Each row is followed by its class number.
[-114  133  148   28 -272  347 -339  187  154  415  -47 -244   27   -3
  117   21  -87 -317  294  122  -32   42 -218  339   68   91   52  102
  -76 -286   58   16 -230 -336  490   46   60]  1
[ -44   59  -51   75  -82  246  178   61   75  245   73  -27  180 -226
   29 -173 -203 -394  -37  -27  223 -168  -14  316  278  192  -12  259
 -297  314  -10  246 -188 -398  399   71   90]  2
[  78  220   75   30 -181  162 -353  284   56  219  -76 -337   84 -105
  227   17  -70 -416   92   80  180   75 -116  352   92  191 -116   47
 -117 -170    4  117  -91 -539  447  142 -273]  0
[ 139  -93  122  144 -121 -116   76   39    6 -195   38   86   17    3
  -36  191 -123  245  116 -116  -93   68  -86 -142   24  -43 -126  118
 -105  120  -88   55  129  116 -100   63  146]  4
[  84  170  164  -46  127  219 -250   36  -95   -3  190  194  -78 -214
  194   91  -52  500  201  225 -247  -17  -86  123 -306 -235  221   92
 -103   97  109  403  -96  269 -364  -53   11]  8
[  41  -32   50   50  -99  392 -442  204  110  112  143 -505  -60  -36
   34 -141   22 -463  169  156  -49  109  -64  442  104    1  -94  112
 -122  -70    3   76 -225 -284  250  -55 -113]  11
[  27  -63   68   14   -3  145 -141  -57  -31  107    5  403   69  -78
   25   86 -138  250   95 -139  230 -324 -301  -76 -226 -174   72   71
  -23  380   78  336 -206   18  -63  -70   85]  9
[ 134   87   36  164 -293   18  -19  120  -42  120 -286   66   94 -131
    7  257 -218  134  -30 -152   82 -102 -387   72  -90  -30 -203  153
  -64   61  -23  107   -9 -531  338  196   63]  1
[   7  148 -157  114   57   57  192  -50  -53  225    5  333  -33   62
   22  358    2  160  238 -222  188 -185 -322   43  -46  -60  148  -48
   87  -67 -453  309  189 -359    3  309  -96]  3
[-213   74  -89  119 -169  195  -37   32   38  154  132  151    9 -174
  152   39  -78  -74  183   32  163  -44 -158  232   51  179   63  257
 -258   85 -307  166  -99 -289  151  103   31]  4
[ 147   49   24 -101  -91  -41  -17  -68  -74   87  224  162 -223 -235
  168  115 -140  465  127 -135  -18 -176 -147  115  -71 -125  -15  134
 -220  186 -122  422   19   77 -234  117  -12]  2
[ -30 -105  216   17  149  170  -95  140  -82  -94  228  146 -101 -132
  -45  -30  105  171  115  -75  142 -158  115  174 -223 -263  275   64
 -234  243  218  377 -130  116 -173 -111   79]  4
[ 142  336   20 -115   35   21  179  290  -76  130  -11  367   11  -45
   70  143 -149  213  -86 -144  100  -71 -278  -62  -42   67 -107   13
  -67  106  -51  328  102 -122    1  232  -58]  10
[  25   51  -35  -46  176  -37  -43    7  -54 -198  117 -325  -68 -252
  -57 -166   52  209  -47    0  -74   56  153  185 -298 -368  182   19
 -100  171  370  388   23  -81  -93 -196   21]  5
[ 131  394   25    8   32  263  122  195  -78  135   41  432  -23 -116
   40  117  -77    9  240   79  147  -65 -274   37  -27  118  -56   30
 -128   -9 -424  320  -49  -99 -227  315  -27]  11
[  19  164  248   93 -127  307 -415  306   43   56 -140 -423   33 -192
   10 -128   76 -522   -3  310  335  199  165  477  139  156  -95   54
 -284 -298  107   29 -100 -683  343  115 -145]  1
[  38    5 -171  143 -118  174 -164   18   99  265  103 -460  137 -123
   76  -92  -66 -331  225   79  150  -68 -208  493  121  164  -37  190
 -117   20  -13  382 -183 -492  444   34 -182]  6
[ 196   30  117  -55  -93   83 -388 -108 -142   84  -82   41   72   73
   78  184  -85  292  292   79  190 -203 -303  223 -298 -222  284 -175
  133   -8  204  363  -71  -24 -296  -90 -177]  11
[-140  201 -125   49  151   87 -125   83  -36  -22  -52 -208  166 -275
  275  -23 -109 -193  -32  216  -77  243  157  131  -78   30  -80   -1
 -120   40 -184  214  -81 -291  -32   -6 -113]  6
[ 152  -18  204 -136   41  493   16  -91 -142  249 -157  257  -97 -155
  -45  197   75  243  168  -38  367 -269 -128  196 -162 -174   94   60
 -115    0  -79  381 -128  -94 -305   95   35]  3
[ -96   69  175  122 -187  193 -310   94   70  181   41   56   52   -8
   69  -20  -37 -394  246  -23  396  -88 -176  413  153  220   66   93
 -214   12  -74  205 -142 -467  177  162   29]  11
[ 319  350  -17  -42  -35  -46  162  162  -98  -36   38  220  135 -124
  165  198 -111  345   91   33  -43   29 -288  -92 -243  -13  -88   83
  -22  219 -112  350  134   50 -154  207 -259]  4
[  42   37 -207  177 -123 -137 -237   86   58  208   14 -175   42 -123
  264  107 -102 -124   31  -77  212   57 -107  201  -20   79   64   28
 -240  213 -211  229   31 -347  301   82 -416]  9
[-149  114  183   32  -84  381 -330  230   36   62   -9 -196  -51 -229
  147  -65 -107 -214  243  249   62  148  -99  392    9   47  -25   77
 -137   42 -193   91 -269 -240    8   -5   71]  5
[  36  235   31  -24   -6    0  211  112 -116  105   24  224 -163 -186
   35  197  -65  266  243  -79    2  -15 -334  -10 -108   46  -87    7
  -71   69 -374  305   73 -149 -137  315    8]  11
[-133 -140  158  177 -337 -223 -241    2   81 -154 -182 -251  -92 -153
   28   11 -188 -247  -59  -14  411   79 -101  307   38   43  -92   64
 -154  151 -225 -180  -34 -568  134   34   59]  11
[ 118  166  100  -49   28  110   90  160  -63  273  -11    8 -192 -103
   29  188   40   75   79  -72  -19  -38 -140  199   41   34   -6    1
 -128   65 -192  259  113 -335   60  299  -65]  9
[  97  146  281 -138  130   80   15   96  -66  124  215  386 -183 -116
  103   62  -35  309  177  -80  158 -196 -107  108  -88 -106  259   74
 -210  262  -22  391  -30  199 -177  130  -22]  7
[ 379  -87  248   48   36 -132  -66   58  -20 -174  158  364  -14 -154
  -43  185  121  340   10 -363  368 -293   10 -237  -41 -145  -39   71
 -228  325  157  360  -21  -38  167   54 -260]  10
[  21  106  -20   61 -213  113 -368   54   51  125    7  -63   48 -152
  147  -59 -189 -135  124  167  -29  -34 -136  295   -7  121    6  185
  -92  -23  -84  345 -308 -198 -104  -37  -64]  9
[-141  -16 -138  110  -73  279 -211   55  -43   82   89 -369   59 -198
  111  -48  -32 -116  247  208  -74  175 -105  405  -97  -32  -31  108
 -174  -31 -173  171 -138 -431   81   -9  -58]  8
[  74  141  173 -122   77  322 -392  132 -100   73 -109  105   52 -108
   98   36   -2  316  130  236 -136  -13 -132  156 -367 -220   99   95
  -40  -10  270  203 -142  195 -178 -137   12]  1
[ 223  274  112 -169  216  227  292  288 -104  104  134  455  -92  -39
  -14  203   21  392   95   27 -130   51   21 -140 -109 -104   32   -7
 -225  184 -148  231   81  294 -286  113    2]  10
[  16  -64  111   50 -152 -187   50 -186  -59   12  -73   33 -169  -27
  -87  149  -69  336   29 -137  297 -133   69   24 -139 -233  287   10
   21   59   51  230   97    2 -294  -96  205]  8
[ -37  -71   72  -32   43   33    4 -168  -69 -123  171  337  -52 -122
  -59   -7    6  371    4   24  -44  -47  214  -57  -77 -173  142  207
 -135  284   14  236  -15  191 -415 -116  201]  9
[ -71  159  323    7 -234  377 -551  224   40  193   29 -119  -89 -171
  247   24  -13 -181  243  294   89  139 -157  371   12   67  -97   47
 -153 -237 -291  -78 -319 -365  118  217  -60]  9
[ 121  215   38 -108  181  286 -195   88 -135  310 -214   95   12 -116
   86  137   27  182  -27   -5  126 -194    8  185 -219 -228  243   32
   28  -38  363  357   40  -81   92  -49 -110]  5
[-124  108  131  154 -281  378 -149   68  157  208   16 -379   70  -61
    8  -54  -75 -351  328  260   -2  193 -205  296  106   33  -77   77
  -89 -277 -156  -53 -258 -530  306  141  180]  7
[-119  -94  200   -6 -244  473 -420  161  -18  271 -149 -238  -71 -135
  154   10  -49 -461   93  124  129 -125 -146  406   71   23  -67  106
 -107  -73 -252  -47 -309 -398   88   24    9]  10
[  96  191    3   19  195  259  248  202 -133  227   93  246  -86 -261
   -5  115 -101  255  -75  -51  -71 -100   48   78   53  -51   55  211
 -474  267 -185  412   60 -152    3  158  145]  4
[-203   70  -25  206 -209   77 -223  -20   90  302  -72 -327  199 -234
  289   82 -119 -114  103  -53  114   37  -88  329   57    6   34   62
 -139  -41  -61  217 -225 -737  566   93  -34]  7
[ -61  318   -3  -69   64  606  232  221 -131  491  -59  278 -126 -209
  208  326  -76  332   84 -109 -202  -35 -217   -3 -104 -110   94  -30
 -183   18 -100  284  -24  -80  156  191  216]  8
[ -28  116   32   57 -166  144 -205  116   42  268  165 -201  154   47
  136 -103  -90 -381  142   82  122    2 -135  306  100  191  169  125
 -110  171   76  175 -135 -277  266   58 -143]  0
[ 233  314  128 -161  112  393  190  340 -121  120  -42  334 -132 -161
   27  135  -11   32   84   59  113  -53 -155  150  -25   92  -91   15
 -246    3 -240  208  -19 -106 -132  260 -102]  0
[ -41   46   83  182 -263  206 -415  -45  117  -17 -147 -399  253 -185
    7 -198 -175 -452   41  347  105   80  -12  289    7   -6  -77  160
  -22 -138  130  115 -348 -520   51 -102   56]  2
[  71 -130  -29  193   87 -320  -14  -10  -83 -183 -253   23  135  -23
   49  229  -44  207  -82 -146  181  155  119  -43 -149 -187  -13  -94
   36  311   88  -63  347 -143   43   29 -118]  3
[-116  -53   82  -53  -78   81  147 -137  -69   58  -18  122  -96 -107
 -170  -68 -148  286   95  -79  150 -131  -45  125  -47 -130  211  162
  -77  166  218  186  -83   48 -146  -92  485]  10
[  61  406  -31 -118 -109  140 -344  260  -11   27   14 -336  311  -46
  396   57    5  -34   31  272 -149  390   21   92   -1  213 -301  -91
   -1 -356    2  -58  -36 -291  314   76 -313]  4
[-101  202  355 -184  191  899 -398  362  -59  229  202  -70  112  -82
  241   44  195 -357  215  316 -334  184   99  164  -83  -29 -143   10
 -179 -355  -76  -17 -541 -148  153   80  -17]  6
[  17  -76  110  108 -236 -183 -278  -38  -38   21 -162  118  -77  -55
   47  169 -115  261   29 -118  320 -210 -383   94 -228 -125    1   29
  137  146   -4  138  -38 -244  -50   53  -84]  5
[  53   13  -40  143    0 -114   91  -13   -9   99 -154    3  191  -99
  135  201 -195  171  -65 -205    4  -26 -126    4   39 -140   68   28
  -18  341   82  153  226 -240  404   80  -24]  6
[ 181  372   43  -94  127   35  136  235 -105  170  -38  329   91   66
  137  216  -71   92   73   13   -5   17 -206   33 -121   24   48 -154
   35   68 -117    6  100 -166   87  260 -192]  8
[ 273   67  120 -194  343   45  -98  227  -67  -21  266  334 -140   20
   73   24   67  272  -19  -47  -96 -138  146  160 -160 -274  247  -34
 -251  261  148  328   98  441 -340  -63 -235]  2
[  -5  203  163  -66   63  379 -381  384   53  106  288  -62   71   42
  247  -60   77  -78  263  429 -200  382  -69  202 -123   71  -68  -90
 -161 -105  -34 -141 -193  149   61   84 -238]  3
[  79  -26  446  -24  -43  -60  -28  145   25  -38  147   55 -178 -167
  -66   35    6  296   19 -162  156 -114   -8  -85 -156 -248  106  100
 -229  187  255  191  -48   68  126    6  172]  0
[  32   85  119  -74 -117  441 -256   80  -32  164   91  -80  183 -136
   86 -114   54 -310  215  233  -67  -50  -99  278   86  179 -201  219
  -87 -127  -76  113 -285 -330  144  108  -69]  3
[  64  206   19  -38 -184  510 -309  337   49  302  138 -235  -50 -144
  250   17   29 -274  133  164   95   51 -140  311   -1  153  -90  -17
 -282 -186  -81  123 -354 -235  315   65 -269]  2
[  90  189  140   48  229 -122  162  146  -61  -90  119  137 -134 -322
  105  118   11  356   -9  -67  152   14  193  -65 -111 -143  168  109
 -315  304 -139  340  197  232  -89   90  -16]  2
[  -5  103  118  -25   32  172  195  122  -18   81   -4  127 -150 -145
    5   84 -168  154  107 -152   10 -153 -316  154    6  -64   29  -38
  -38  326   -6  246   40 -123   34  118  253]  5
[ 287   50   -5   20  120   90   29    5  -41  -81  148  128  204   76
  -97   49   59    3  214   74  -46 -135 -166  -70 -160  -67  -86   59
   18    9  -57  222  -79   -2 -161   47 -163]  0
[  19   63   34  154 -109   59 -326  277   49   95   76 -381   72 -250
   99 -175 -137 -182   30  129 -123   99   64  329  -23  -53   17  219
 -268  280  209  295 -136 -229  306 -109  -44]  1
[ 234  331   29  -63    9  186   49  178  -62  203  124  300   71  -13
   72  164  -82   39  170  -14  -99 -262 -316   38 -130  -41  -30   64
  -37 -106 -240  418 -116 -197 -106  226  -98]  4
[ -82 -137 -119   92  -24 -130 -149 -237  -56   72  126  -58  -33 -160
  -20   60   -7  378  116 -333  251 -291 -171  187 -152 -233  258   46
  -70  108  227  548  -95 -404  188  -55  -12]  2
[ -41 -102  164   -2  -92  194 -417 -140 -143  -54 -257  146   36  -40
  249  229  -51  171  -10  107  -58  -98 -120   13 -284 -238  121 -107
  198  -13   21 -174 -119   38 -285 -107  -23]  8
[ -44  -71  252   -8  -12  160 -275   53  -44  159  155  391 -106   32
   23   64   31  217  248   -4   59 -215 -179   68 -208 -165  267   72
   17  183   89  200 -252  278 -239  -11    2]  2
[  49  224  -80  -57  120  140  290  -27  -60  239  135  187   56  -39
   20  143  -18   92   97 -190   40 -198 -200  -73  -42   28  -63   58
  -92   40 -163  324   16 -163  117  196  133]  11
[-230  165 -308  -20 -119  398   32    3   76  440 -106 -348   33 -184
  116 -178 -284 -241  -39  150 -148   46 -163  483  219  198  -65  152
  -20    1   23  199 -145 -457  288  -16  272]  3
[  56  191  -99   86  -48 -115  345    4  -16  194  -51  474  -30 -178
   12  182 -262  257 -142 -189  175 -201 -227 -142  141  159  -97  216
  -79  319 -322  405  124 -219   -4  260   74]  9
[ 452  274   61  -83  159   57  178  239  -84  -75   -3  488  -54   45
   17  342   13  322  125   60 -102   56 -147 -158 -181  -86 -109  -33
  -54   67 -277   23  204  242 -291  214 -314]  5
[ -35  334   69  -88 -123 -222  321   94   23   29  209  319 -146  -40
   28  125 -188  443  127  -90   19  131 -203 -128    9  122  -14   23
  -57  -15 -233  218   99  -29 -114  218  176]  8
[  57   80  -14   58 -126  130 -116  176   77  105    8 -543   90 -287
  127 -108 -107 -183  -14  111   23   61  -55  295  -49   -9  -21  144
 -163  255  130  209 -173 -339  436 -104 -128]  4
[-132  198 -177  -58  -49   12  209   16  -30  198   90  214  -36  101
   65  126 -229  439  216   76 -397   96 -410  172  -60   65   26   33
  163   10 -111  137   91   78 -217  129  222]  5
[-116   88   89  -21 -167  469 -413  221  -32  295  -60 -340   70 -158
  231  -87  -38 -372   84  232    3  104 -142  476  -49  -16  -87   46
 -135  -32  -84  -74 -236 -501  281   97  -66]  3
[  41  113  -16   72 -237  -44   36  -11   74  162  -15  -82   67 -260
   71 -149 -171 -209 -125  -30  127  -76   25  301  324  210 -187  262
 -215   58  -34  200  -74 -512  326  193   67]  6
[-102   77  -54    9 -201   -7 -286  -22  -20   18  -19 -239   86  -64
  167  -91 -223 -294   31  208   72   50 -107  323    3  142  -39   60
  -17   48  -81  -31 -139 -459    6   -6  -32]  4
[-125   43  295   19 -429  175 -666  130   28  103  -56 -179  176   -4
  206  -20  -62 -351  210  223  207   33 -224  270  -21  167 -193   38
   55 -200  -67  -38 -359 -521  132   51 -128]  1
[ 157  245   30   51  305  112   -9  163  -41  180  170  157   75   57
   47  180   39  226  202   53 -177   41  -10  -54 -124  -64  107  -80
  -19  -60  147  339   -9   46   10  121  -91]  0
[-188   54 -105   92 -113  338 -137   45    2   68  104 -369   94 -186
   51 -186 -113 -288  115  267  -37  170 -122  388  -70   32   56  162
 -148  147  125  123 -150 -412  208  -16  100]  9
[ -32  -36  332   50 -115  -30 -104  -66  -98 -173  -14  159   63 -351
  154  124   52  282  -39 -230  212 -140  104 -195 -140 -158   39  142
  -63  153   27  221 -214  -81   46   31   26]  0
[  24  125  154  214 -228  409 -340  171  121  102  177 -151   89 -120
  103    3    2 -217  248  232  -27   51 -244  152  -76   27 -156   72
 -120 -277  -80  127 -425 -355  196  115   -6]  8
[  41  158   -1   50  -87   46 -422   53   14  -16  -94 -294  269 -187
  380   12 -146  -67  -70  263   40  207  159  144  -34  114 -130  -33
 -141   50  104   49 -118  -92  100 -150 -154]  11
[  38  -76  114   67   61 -193 -182  -93  -69  -71  131  214  -37  -72
 -122 -116 -102  366  122  -22    6 -296  -72  125 -207 -270  393  193
  -73  322  335  389   -1  205 -232 -163  193]  4
[-105  -46   92   56 -310  323 -350   79  -22 -121  -85 -237  102 -268
  219   28 -169 -124  121  139   69  111 -246  314   -6   41 -235  183
  -67  178 -236  -14 -248 -382   77   -8  -11]  2
[ -44  117   47  -38  103    3  -99 -158  -38   91  157  144   11  -53
 -118  -85  -40  439  194  127   67 -114   18  101 -183 -290  325  102
   25  186  181  548   51   54 -371 -131  245]  9
